Each row has a name. After each piece below comes the name of the row it's from. Each question is about the rows just above it.

[-44 -12  11   3]  (22)
[ -2  -2  25 -11]  (69)
[  6  25   5 -24]  (134)
[ 10  -7 -11  -8]  (136)
[26  2  1 -1]  (210)
[18 -1 23 -2]  (56)
[17 11 -8  5]  (30)
[18  0  1 -2]  (198)
[19 -1 11 -2]  (172)
[17 11 -8 25]  (147)
asked: [17 11 -8 25] : (147)
Which row holds [17 11 -8  5]? : (30)
Which row holds [  5 -24]? : (134)
Which row holds [11 -8 25]? : (147)

[ 16 -14  12   6  18   9 -37 -33  -1  -5]  (136)
[-13   7 -15  -1 -10 -27  17   9 -24   5]  (134)
[ -8 -15  14  23  17   0 -21  10   3  10]  (210)
[-16  -3  19   0 -21  23  17   3  10 -28]  (56)
[  3   9 -36   1  13 -47   5  -5   5   1]  (30)
[-8 10  1 -4 11  5  0 -1  9 -5]  (219)
[ -9   1  10   3 -18   8   9   5  34  16]  (94)
asked: [ 10   3 -18   8   9   5  34  16] : (94)
asked: [17  0] : (210)
asked: [-47   5  -5] : (30)
asked: [-16  -3  19   0 -21  23  17   3] : (56)
Where do [  0 -21  23  17   3  10] appear? : (56)
asked: [  9 -36   1  13 -47   5  -5   5] : (30)
asked: [  9 -36   1  13 -47   5  -5] : (30)

[ -7 -13 -35 -19]  (210)
[-20 -33 -47 -29]  (22)
[-50 -44  11 -53]  (56)
[ 51 -17 -39  52]  (172)
[-17  -3 -10 -11]  (94)
[-19 -17 -39 -11]  (219)
[-19 -17  -3 -11]  (136)
[ 27 -33 -47 -29]  (134)
Where do [-17  -3 -11] appear? : (136)
asked: [-39  52] : (172)
asked: [-19 -17 -39 -11] : (219)
Which row holds [-17  -3 -10]? : (94)
asked: [-39 -11] : (219)

[  7  -1  -2  -6  -5   5  -6 -24   6   6  37  -4   1  -9  20  10  14   2
 -20  -4   7  -8 -11  18  12  -3   6] = (30)
[  6  -1 -18 -10  19  -3  -6 -41   3   6  37  -4   1  -9  23  10  21   2
 -20  -4  13 -13 -11  18  14  -3   6] = (136)
[  7  -1  -2  -6  19  -3  -6 -30   6   6  37  -4   1  -9  20  10  21   2
 -20  -4  13  -8 -11  18  12  -3   6] = (210)
[ 13 -12  14  -6  19 -12  -6 -49  -4   2  37  -4  -4  -9  20  -5  21  -1
  50  -4  13  -8 -11  18  12 -10   6] = (172)
[ 21   2  12  -6  13  -3  -6 -12  10   3  -3  -4   1  -9  -8  -6   2 -13
 -20  -4  13  -8 -11  18  12   2   6] = (22)
asked: [ 21   2  12  -6  13  -3  -6 -12  10   3  -3  -4   1  -9  -8  -6   2 -13
 -20  -4  13  -8 -11  18  12   2   6] : (22)
Where do [ 13 -13] appear? : (136)
Where do [ 13 -12  14  -6  19 -12  -6 -49  -4   2  37  -4  -4  -9  20  -5  21  -1
  50  -4  13  -8 -11  18  12 -10   6] appear? : (172)

[ 25  26  41 -34  38 -30 -33 -21 -19 -31  25 -26  24  34  39  44  44  17
  15]  (210)
[-33 -24 -19 -31  25 -26  24  34  39  44  25 -26  24  34  39  44  44  17
  36]  (22)
[-16  32 -28   3 -30 -27   8 -12  28  18  31  21  26 -35 -22 -26 -16  29
 -28]  (94)
[ 31  33 -30   3 -30 -27   8 -12  28  18  31  21  26 -35 -22 -26 -16  29
 -28]  (30)
asked: [-16  32 -28   3 -30 -27   8 -12  28  18  31  21  26 -35 -22 -26 -16  29
 -28] : (94)
Which row holds [ 25  26  41 -34  38 -30 -33 -21 -19 -31  25 -26  24  34  39  44  44  17
  15]? : (210)
The row with [ 31  33 -30   3 -30 -27   8 -12  28  18  31  21  26 -35 -22 -26 -16  29
 -28] is : (30)
asked: [-33 -21 -19 -31  25 -26  24  34  39  44] : (210)
[ 39  44  25 -26  24  34  39] is in which row? : (22)
asked: [ 26  41 -34  38] : (210)

[-48 -42  24  39  11] -> (22)
[-48  24 -42  39 -37] -> (30)
[-48 -42  24  39  -6] -> (136)
[-41  24 -28 -35  35] -> (210)
asked: [-48 -42  24  39  11] : (22)
The row with [-28 -35] is : (210)
[-48 -42  24  39  -6] is in which row? : (136)
asked: [-42  39 -37] : (30)

[-23  45 -23  28 -41] = (136)
[ 53 -11 -46  47  32] = (210)
[ 51  10  51 -37   5] = (30)
[-12 -35  34  -2  -3] = (69)
[-11 -46  53 -33  19] = (219)
asked: [-46  47] : (210)
Which row holds [-46  47  32]? : (210)
Which row holds [-11 -46  53]? : (219)
asked: [-35  34] : (69)
[-11 -46  53 -33  19] is in which row? : (219)
Where do [-11 -46  47  32] appear? : (210)
[ 51 -37   5] is in which row? : (30)

[ 51 -14 -21 -23  -4 -21 -32  38  -2  14 -39  29  11]  (94)
[ 13 -34  27 -50  29  27   1  37  38  49  -4  50 -27]  (198)
[ 13 -21 -14 -21  -4 -23   1  37  38  11  29  14 -39]  (134)
asked: [ 11  29  14 -39] : (134)
asked: [-14 -21 -23  -4 -21] : (94)
asked: [ 27 -50  29  27   1  37  38  49  -4  50] : (198)
asked: [38 11 29] : (134)
asked: [-23  -4] : (94)

[-31   6  10 -19 -34] = (56)
[-10  -1 -20  24 -15] = (198)
[ 30 -15  18   8 -47] = (219)
[  3 -34  -2 -12  -6] = (134)
[ 22 -10   4   8  21] = (172)
[  4 -10  22 -28  23] = (210)
asked: [-20  24] : (198)
asked: [ 22 -10   4   8] : (172)
Where do [  4 -10  22] appear? : (210)
asked: [ 22 -28] : (210)
asked: [4 8] : (172)
Where do [-15  18] appear? : (219)
Which row holds [-15  18   8 -47]? : (219)

[ 41   6  13  42 -20  -3  10  -5  -9 -11  31  15 -30] : (219)
[ 31 -36 -24  16 -29  36  21  -5  48  34  22 -25   5] : (69)
[ 31  16 -24  36 -29 -36 -36  -3   4  -4  25 -47   7] : (134)
Which row holds [ 31 -36 -24  16 -29  36]? : (69)
The row with [  6  13  42 -20  -3  10  -5  -9 -11] is : (219)

[-45   2  14 -23 -27  -7 -28  -3  -2  -6  38  51  16  39 -14  10  21 -30] : (69)
[ 26 -40  20  16  13 -14 -47   0  -4  43  12  35  18   9   5 -22  12   2] : (172)
[ 40 -24  17  21  23 -12 -40   7 -10  34  -4  24  21 -14  12 -21   5  12] : (56)
[ 19  16  -5 -26 -29   4  11  -5   4 -27  23  11  -4  28 -14  19   8 -24] : (30)
[-30 -19  15 -14 -21  -9 -34  -6   1  11  37  47  13  41 -12   0  20 -24] : (134)
Where do [-6 38] appear? : (69)
[ 16  13 -14] is in which row? : (172)
The row with [-14 -47   0  -4  43  12  35] is : (172)
[20 16] is in which row? : (172)

[  2   2  -2  -9  -2  32   1   7   2  17  22  -5 -10   1   1 -10   8 -28
   0   6  17] -> (147)
[  2   7   2 -13   0  41   1  10   2  17  15  -5  -7   1   1  -3   8 -15
   0   6  10] -> (136)
[  2   7   2 -13   0  41   1  10   2  17  32  -5 -13   4   2 -17  10 -36
  -1   4  23] -> (69)
[  2  -1   2 -13   0  36   1   7   2  17  22  -3 -12   0   1 -10   8 -28
  -1   6  17] -> (219)
[  2   1   2 -13   0  27   1   7   2  14  21  -5  -9   1   0 -10   8 -20
  -1   8  14] -> (94)
[  2   1   2 -14   0  37   1   7   2  17  24  -5 -14   4   1 -16   8 -31
  -4   6  20] -> (56)
asked: [ 14  21  -5  -9   1   0 -10] : (94)
[14 21 -5] is in which row? : (94)

[ -2 -53  18  16  28 -19  12  -4   3 -44   9  34  -3 -53  17  15  27 -20
  12  -3   2 -42]  (56)
[ 13  41  -2   9   5   9 -21  -3  -7 -31   9  35  -2 -54  18  16  28 -19
  12  -4   3 -40]  (94)
[ 13  41  -2   6   5  12 -23  -4  -8 -29   9  33  -4 -53  16  15  27 -20
  12  -3   2 -41]  (210)
[ 14  40  -1   5   5  12 -23  -4  -8 -28   9  32  -4 -53  17  15  25 -20
  12  -1   2 -39]  (147)
[ 13  42  -2   9   5   9 -21  -3  -7 -31   9  35  -2 -54  18  16  28 -19
  12  -4   3 -44]  (198)
[ 13  41  -2   9   5   9 -21  -3  -7 -31   9  35  -2 -54  18  16  28 -19
  12  -4   3 -40] is in which row? : (94)
asked: [ -2 -54  18  16  28 -19  12  -4   3 -44] : (198)
[ -2 -53  18] is in which row? : (56)
asked: [  9  34  -3 -53  17  15  27 -20] : (56)
The row with [ 13  42  -2   9   5   9 -21  -3  -7 -31   9  35  -2 -54  18  16  28 -19
  12  -4   3 -44] is : (198)

[  8 -26 -12   2] -> (30)
[-39  17  19 -25] -> (210)
[-15  -3   2 -16] -> (22)
[-15  -3   2 -12] -> (219)
[ 18 -24 -14   9] -> (69)
[ 5 -1 -2  4] -> (147)
[ -3   2 -15 -30] -> (172)
[-15  -3   3 -12] -> (56)
[-15   4   7 -10] -> (198)
[30  2 -9 23] -> (136)
[ 30   2  -9 -34] -> (94)
Where do [-14   9] appear? : (69)
The row with [-15  -3   2 -16] is : (22)

[  3   5 -16  33  39  29  32 -21  19] = (56)
[ 30  22 -41  27  27  33 -38 -16 -13] = (147)
[ 17  21 -46  32  26  36  45 -22  30] = (136)
[  5  -2 -23  39  38  31  34 -18  22] = (94)
[-20 -20  14  43  41  36  -1 -30   7] = (69)
[-38  17  22  47 -20  29  32  18  29] = (172)
[ 19  26 -38  29  26  28  35 -18  37] = (22)
[ 40  10 -36 -27 -32  16  26  38  29] = (198)
[ 22  27 -41  27  30  33  41 -22  29] = (134)
[ 38   6 -30 -30 -38  14  22  47  29] = (219)
[ 22  27 -41  27  30  33] is in which row? : (134)
asked: [-38  14  22  47] : (219)
asked: [ 27  27  33 -38 -16] : (147)
The row with [41 36] is : (69)
asked: [27 30] : (134)
asked: [-23  39  38] : (94)
The row with [ 41  36  -1 -30] is : (69)

[-27  -4 -22  36] -> (30)
[-27  -4  28 -29] -> (210)
[ 34  -1 -39  -1] -> (94)
[-39  34  -1   0] -> (69)
Which row holds [ -4 -22  36]? : (30)
The row with [ 34  -1 -39] is : (94)

[ 35 -14   7  -9   6 -11 -21 -18 -14   2   8 -19  37  15 -11  -8  20 -13
 -11 -10   4 -10] -> (147)
[  2 -38  13  -3   9  -2  32 -21  -2   9  -8 -11  -9  11 -22   6   4  10
   3  18  21  15] -> (198)
[  7   8  27 -13  13 -17 -28  10  -8  -3  -6 -10  13  -4  23  -9  -1 -18
 -28 -16  -8 -25] -> (172)
[ -9  29  24  -2   2  -8 -23  11   0   9 -16  -2   3  14  19 -24  29  -6
  -1  -3  -9 -17] -> (22)
[-16   7  -8  -9 -11 -18 -15   5   5  25 -11  13 -24  16   5   5  12 -12
  40   6  15 -11] -> (210)
[ -1 -25  -5 -10   8 -15 -21  -7  -5   4  11 -12  10  -5  26  16 -19 -29
  -2 -25  14 -12] -> (30)
[ 26 -10   0  -3  -2  -7  19 -20   5  -4 -24  27 -19 -25 -14 -12  10  11
  -4   6  12  24] -> (56)
[ 20 -25  13   1   7 -12   4  -9   5  13  18   6 -10  -7  21  13 -35 -16
 -25 -14  -8 -12] -> (219)
[ 13 -15  32 -14   7  -9   6 -11 -21 -18 -14 -23  20 -15  -2  -9   7   5
 -27 -12   7   4] -> (136)
[ 18  24  10 -13   3 -18  -7  -7  -4  18 -25  22 -30 -12  -1  12  20  -7
  -2   3 -20  -7] -> (134)
[-14 -22  14 -12  -6 -15  -1 -16 -22   4  -3 -27   3  13  22  -3 -14  -8
   2 -11  33 -12] -> (94)
[ -9   8   2   7 -16   5   0 -18 -10 -10 -14 -17  37 -16  19 -12  22   4
   6 -26   8  14] -> (69)
[ -1 -18 -28 -16  -8] is in which row? : (172)
asked: [ 35 -14   7  -9   6 -11 -21 -18 -14   2   8 -19  37  15 -11  -8  20 -13
 -11 -10   4 -10] : (147)
[-17 -28  10  -8] is in which row? : (172)
[ 32 -14   7  -9   6 -11 -21 -18 -14] is in which row? : (136)
asked: [ 32 -14   7  -9   6 -11 -21 -18 -14 -23  20] : (136)
Which row holds [ -4 -24  27]? : (56)

[-39 -20  -8  27 -23  39  36] = (94)
[-20  -8  26 -23  39  37  40] = (22)
[-37 -21  -9  24 -20  38  36] = (30)
[ -2  28  15  13 -19 -14 -21] = (56)
[ -5  28  15 -23  27 -11 -19] = (134)
asked: [-20  -8  27 -23  39] : (94)
asked: [ -8  26 -23  39  37  40] : (22)
asked: [ 27 -23] : (94)
Which row holds [-2 28]? : (56)
asked: [-5 28] : (134)

[-44 -17 -19   0  -7 -11 -14] = (147)
[  4  22   3 -50  -2  30  -8] = (198)
[ 32  31   0 -19  -7  36  -6] = (22)
asked: [  0 -19  -7] : (22)
Which row holds [-44 -17 -19   0]? : (147)

[ 13 -34  -5  -5   5  25  32  37 -14   5 -14 -14   8   2 -10 -22  10  -6
  18 -18   2  -9] -> (136)
[-12  20   8  10  -3 -12 -16 -13   2  -3   5  16  -8  -4   5   3  -7  -1
  -3   2   7   5] -> (56)
[-33  10  22   2 -15  37   8   5 -14 -14 -14  32  25   2 -26  -1   6 -10
 -24 -13  31   9] -> (94)
[-41  22  26   1 -20 -10  -3  28 -18  12 -15   7  20   3 -29   8   5  -9
 -37  -8  35  -3] -> (69)
[ 10 -34  -8 -23  -3  21  35  41 -12  12 -18 -35  27  13 -26  -1  18   0
 -12  -6  -2 -11] -> (147)
[-33  10  22   2 -15  -2   5  33 -19  11 -16   5  17   2 -26  -1   6 -10
 -24 -13  31  -5] -> (210)
asked: [ 21  35  41 -12  12] : (147)
asked: [ 25  32  37 -14   5 -14 -14   8] : (136)
Which row holds [  7  20   3 -29   8   5  -9 -37]? : (69)
Which row holds [-12  12]? : (147)
Where do [ 5  3 -7 -1 -3  2  7] appear? : (56)
The row with [-16   5] is : (210)
Which row holds [-33  10  22   2 -15  37   8   5 -14 -14 -14  32  25   2 -26  -1   6 -10
 -24 -13  31   9]? : (94)

[-46 -12  24  -6] -> (134)
[ 24  -6  13 -15] -> (30)
[  3   3 -47 -12] -> (172)
[  2 -11 -21 -18] -> (219)
[  7   9 -30 -15] -> (136)
Which row holds [-30 -15]? : (136)
asked: [-46 -12  24] : (134)
[-47 -12] is in which row? : (172)
asked: [  3 -47] : (172)
asked: [-46 -12] : (134)

[-22  20 -34  -2  20   1]  (56)
[ 26 -22  20 -34  -3  20]  (30)
[ 26 -46  -5 -17 -30  15]  (198)
[ 26 -45  20 -34  -3  20]  (136)
[  5  29 -15  23 -13   1]  (22)
The row with [ 26 -45  20 -34  -3] is : (136)
Which row holds [-15  23 -13]? : (22)
Where do [-22  20 -34  -3  20] appear? : (30)

[ -7 -16  18 -24  17 -11  11] -> (69)
[ 36 -16   3 -20  -6  25   2] -> (210)
[ -7 -16  18   3  17 -11  11] -> (147)
[-16  18 -24  14 -11  11 -11] -> (198)
[ 18 -24  17 -12  11 -11  11] -> (136)
[ -7 -16  18  21  17 -11  11] -> (22)
[ -2  39 -24 -13 -18  16   1] -> (94)
[ -7 -12   6 -23 -32   9  15] -> (56)
The row with [ 18 -24  17 -11  11] is : (69)
The row with [-24  17 -12] is : (136)
Which row holds [-16  18 -24  17 -11  11]? : (69)
Where do [-12   6 -23 -32   9  15] appear? : (56)
asked: [-18  16   1] : (94)

